[[113 132 132 131 109]
 [103 139 143 137 104]
 [136 123 127 123 131]
 [110 139 148 145 151]
 [142 130 123 122 152]]
->
[113 139 127 145 152]

[[126 102]
 [143 124]]
->
[126 124]

[[142 143 141]
 [134 129 125]
 [122 106 121]]
->
[142 129 121]

[[ 98 108 141 109 148]
 [120  99 100 105 113]
 [147 115 130 113 134]
 [115 125 153 115 120]]
->
[ 98  99 130 115]

[[117 131]
 [155 147]]
->
[117 147]

[[130 125 137]
 [128 128 128]
 [121 133 107]
 [137 122 154]]
->
[130 128 107]

[[108 149 110 101]
 [140 148 134 108]
 [120 126 125 132]
 [133 119 118 133]
 [121 122 133 139]]
->
[108 148 125 133]

[[139 142]
 [101 132]]
->
[139 132]
---
[[154 128 116]
 [112 127 146]
 [126 129 145]
 [147 128 144]]
->
[116 127 126]

[[128 128 127 128]
 [137 125 103 138]]
->
[128 103]

[[145 135 150]
 [124 125 125]
 [140 122 138]
 [136 125 133]
 [136 129 124]]
->
[150 125 140]

[[111 118]
 [110 110]
 [123 130]
 [107 126]]
->
[118 110]

[[131 130]
 [155 129]
 [147 123]]
->
[130 155]

[[133 115 119 127 121]
 [138 115 109 124 136]
 [125 118 132 117 121]
 [104 134 149 135 121]
 [123 121 107 114 117]]
->
[121 124 132 134 123]

[[142 124 144]
 [147 124 151]
 [124 128 120]
 [101 133 100]]
->
[144 124 124]

[[124 119 129 129]
 [128 126 123 130]
 [120 133 134 130]
 [133 115 119 127]
 [131 125 101 125]]
->
[129 123 133 133]

[[125 135 143 133 149]
 [130 135 143 133 149]
 [128 135 117 133 149]]
->
[149 133 117]
---
[[125 113 140 131 107 104 123 120]
 [128 125 128 131 129 127 127 129]
 [131 116 130 130 114 106 131 112]
 [132 131 120 127 135 132 133 124]
 [126 137 125 128 140 145 126 140]
 [126 126 131 130 125 125 125 129]]
->
[[125 113 140 131 107 104 123 120]
 [126 126 131 130 125 125 125 129]
 [131 116 130 130 114 106 131 112]
 [128 125 128 131 129 127 127 129]
 [126 137 125 128 140 145 126 140]
 [132 131 120 127 135 132 133 124]]

[[139 129 142 115 106 127 120 126 119 105 114 133 141]
 [140 135 111 126 140 151 114 154 128 136 145 115 116]
 [144 132 137 119 125 145 107 154 113 121 130 123 122]]
->
[[139 129 142 115 106 127 120 126 119 105 114 133 141]
 [144 132 137 119 125 145 107 154 113 121 130 123 122]
 [140 135 111 126 140 151 114 154 128 136 145 115 116]]

[[145 156 141 111 113 119 113 117]
 [116 122 115 119 134 133 135 140]
 [132 125 129 131 129 125 127 127]
 [151 143 143 126 115 113 112 114]
 [142 146 142 125 117 122 118 116]]
->
[[151 143 143 126 115 113 112 114]
 [142 146 142 125 117 122 118 116]
 [145 156 141 111 113 119 113 117]
 [132 125 129 131 129 125 127 127]
 [116 122 115 119 134 133 135 140]]

[[135 147 134 110 107]
 [112 101 138  98 133]
 [117 109 131 140 148]
 [129 142 133 115 113]
 [124 116 129 116 128]]
->
[[112 101 138  98 133]
 [135 147 134 110 107]
 [129 142 133 115 113]
 [117 109 131 140 148]
 [124 116 129 116 128]]

[[127 133 124 132 126 138 154 126 144 130]
 [121 128 117 131 126 136 152 130 141 125]
 [128 124 147 132 123 130 117 144 108 129]
 [118 115 132 130 125 123 120 140 116 109]]
->
[[128 124 147 132 123 130 117 144 108 129]
 [118 115 132 130 125 123 120 140 116 109]
 [127 133 124 132 126 138 154 126 144 130]
 [121 128 117 131 126 136 152 130 141 125]]

[[126 130 129 127 128 145 127 130 110 108]
 [128 127 134 127 127 127 130 132 143 119]
 [127 132 130 125 130 134 138 129 126 123]
 [129 137 139 132 132 128 127 121 116 120]
 [126 130 116 131 122 128 130 128 110 140]
 [130 135 115 126 127 131 128 129 152 141]]
->
[[129 137 139 132 132 128 127 121 116 120]
 [128 127 134 127 127 127 130 132 143 119]
 [127 132 130 125 130 134 138 129 126 123]
 [126 130 129 127 128 145 127 130 110 108]
 [126 130 116 131 122 128 130 128 110 140]
 [130 135 115 126 127 131 128 129 152 141]]

[[122 137 117 130 127 142 128]
 [132 119 124 122 112 119 105]
 [137 120 135 126 116 135 122]
 [133 126 132 134 142 125 132]]
->
[[137 120 135 126 116 135 122]
 [133 126 132 134 142 125 132]
 [132 119 124 122 112 119 105]
 [122 137 117 130 127 142 128]]
---
[[106 146 149 121 121]
 [133 119 127 138 154]
 [157 147 109 123 132]]
->
[[106 146]
 [133 119]]

[[154 127]
 [109 138]
 [105 131]
 [116 116]
 [106 127]]
->
[[154 127]
 [109 138]]

[[119 125]
 [116 134]
 [131 107]
 [105 106]
 [119 146]]
->
[[119 125]
 [116 134]]

[[117 119 129]
 [115 120 128]
 [120 134 124]
 [104 129 125]]
->
[[117 119]
 [115 120]]

[[121 109 130]
 [118 108 133]
 [114 100 136]]
->
[[121 109]
 [118 108]]

[[148 134 114 122]
 [127 151 115 136]]
->
[[148 134]
 [127 151]]

[[127 156 141]
 [100 129 114]
 [122 117 112]
 [141 139 142]]
->
[[127 156]
 [100 129]]
